Here is a tiny trained network, its code and every weight. The questions are about switching its units off for an input and a class, where a switched-off unit gives its printed mean instead of its output.

import numpy as np


def w(rows, s, z=0):
    codes = np.array(rows[::2]) - 128.0
    scale = np.full(codes.shape[1], s)
    scale[-1] = z or s
    return codes * scale


def f(y):
    return y / 2 * (1 + np.tanh(0.7978845608 * (y + 0.044715 * y**3)))


def log_softmax(a):
    a = a - a.max(-1, keepdims=True)
    return a - np.log(np.exp(a).sum(-1, keepdims=True))


def net(x, mask):
    res = np.array(x, float).reshape(1, 4) / 4 @ E
    y = f(res @ A[0][:, :-1].T + A[0][:, -1])
    res = res + np.where(mask, y, B[0][:, -1]) @ B[0][:, :-1]
    return log_softmax(res[-1] @ U[:, :-1].T + U[:, -1])


A, B = {}, {}
E = w([
[85,169,35,107,203,201],'x0',
[122,123,4,2,116,151],'x1',
[198,180,201,91,91,132],'x2',
[125,199,193,49,169,159],'x3',
],0.0081)
A[0] = w([
[184,110,181,152,164,67,20],'N1',
[122,18,126,75,180,130,46],'N2',
[169,85,142,96,87,58,207],'N3',
[176,99,44,49,71,148,68],'N4',
[187,117,115,172,153,115,25],'N5',
[116,103,84,72,34,144,39],'N6',
[72,212,70,82,113,138,83],'N7',
[220,125,152,126,124,224,30],'N8',
[150,142,140,185,182,109,23],'N9',
[122,97,108,190,227,160,194],'N10',
[139,134,146,85,118,157,216],'N11',
[243,83,88,173,153,128,94],'N12',
[52,154,171,59,216,130,251],'N13',
[173,254,147,69,98,92,128],'N14',
[198,85,113,85,153,146,13],'N15',
[156,151,59,53,103,36,63],'N16',
[244,72,46,190,141,112,124],'N17',
[144,66,54,158,156,156,209],'N18',
[115,97,63,164,36,84,189],'N19',
[163,149,159,189,155,145,49],'N20',
[203,49,160,118,122,131,163],'N21',
[160,162,115,198,91,135,66],'N22',
[136,114,134,105,119,60,5],'N23',
[129,134,120,87,135,126,81],'N24',
],0.0096,0.0023)
B[0] = w([
[121,97,89,141,144,151,193],'N1',
[107,136,94,134,84,146,156],'N2',
[152,68,78,225,90,69,202],'N3',
[68,113,254,184,130,106,244],'N4',
[103,106,125,98,145,119,135],'N5',
[52,124,221,185,176,138,186],'N6',
[157,63,118,221,199,119,235],'N7',
[117,106,122,111,44,156,152],'N8',
[69,170,161,163,89,181,158],'N9',
[121,145,69,127,74,187,225],'N10',
[151,157,79,161,137,120,172],'N11',
[105,219,118,94,182,81,159],'N12',
[181,188,108,179,117,55,254],'N13',
[168,153,103,99,73,141,224],'N14',
[82,112,128,155,100,150,136],'N15',
[22,111,125,136,155,185,200],'N16',
[124,206,163,34,93,64,207],'N17',
[194,194,116,101,107,101,238],'N18',
[226,197,168,91,147,110,227],'N19',
[48,50,200,84,148,181,177],'N20',
[153,140,69,217,66,121,181],'N21',
[61,106,184,47,158,18,158],'N22',
[109,86,113,139,154,135,130],'N23',
[144,144,165,181,162,117,146],'N24',
],0.0057,0.0061)
U = w([
[123,154,128,96,151,91,239],'0',
[6,79,161,135,145,156,1],'1',
[135,91,70,158,114,136,177],'2',
[124,115,67,111,85,148,139],'3',
],0.012,0.0021)

Each question gives the input, the list of numbers given to net, and the class t.
The units are the neurons (one row each of A and B). Each row of codes is followed by its name. A weight is (code - 128) times the scale printed after its matrix; where a second scale follows, it is the last column's (A, B and U).
mask holds one flag per neuron, in row order. A switched-off neuron (its flag False) gives its mean, the last column of its row in B, instead of its output. The means were averaged over made-up inputs and are rounded, as every weight is.
A unit's drop is (log p(t) with every unit on - log p(t) with that unit switched off) / (log p(t) with every unit on - log p(t) with every unit switched off).
The circuit of an input: a set's keep is (log p(t) with only the set's units on - log p(t) with every unit switched off) / (log p(t) with every unit on - log p(t) with every unit switched off). Starting from the 12 units with the biggest drops (on a tie, the unit counted first), units are removed one at a time, each time the one whose removal leaves the highest keep (on an exact tie, the one counted first), for as long as the keep stays at least 0.8.
units of the circuit, in order: the units of the circuit, biggest drop first
top k neurons: the k neurons with the biggest drops, biggest first
drop of u: that unit's drop, to one decimal
input [-6,5,8,-8], class 0: top 2 neurons	N19, N17
input [0,-8,7,7], class 1: units of the circuit, in order	N20
input [-5,-1,-2,-8], class 0: units of the circuit, in order	N17, N19
input [1,0,8,4], class 3: units of the circuit, in order	N14, N8, N4
input [6,2,4,4], class 2: units of the circuit, in order	N7, N17
input [1,-6,1,1], class 1: units of the circuit, in order	N20, N18
input [1,4,0,2], class 1: units of the circuit, in order	N4, N19, N16
input [8,2,-8,3], class 2: units of the circuit, in order	N7, N13
input [-4,-8,5,-6], class 1: top 2 neurons	N20, N22
input [-7,-2,-5,-7], class 0: units of the circuit, in order	N17, N19
input [3,0,8,5], class 3: units of the circuit, in order	N14, N8
input [-8,-2,-8,-8], class 0: top 4 neurons	N17, N19, N12, N22
input [-7,-4,5,5], class 2: units of the circuit, in order	N3, N21, N1
input [-2,-7,0,-1], class 1: units of the circuit, in order	N20, N13
input [0,6,-1,-6], class 0: top 3 neurons	N19, N18, N17
input [2,0,8,2], class 3: top 2 neurons	N14, N8
input [-8,0,0,-8], class 0: top 4 neurons	N17, N19, N12, N22
input [8,6,7,6], class 2: top neuron	N7
input [-6,-5,8,0], class 3: drop of N7	0.2
input [-4,8,-6,2], class 1: drop of N4	0.1
input [3,8,-5,1], class 1: top neuron	N4
input [0,-3,-5,-3], class 3: drop of N4	0.3
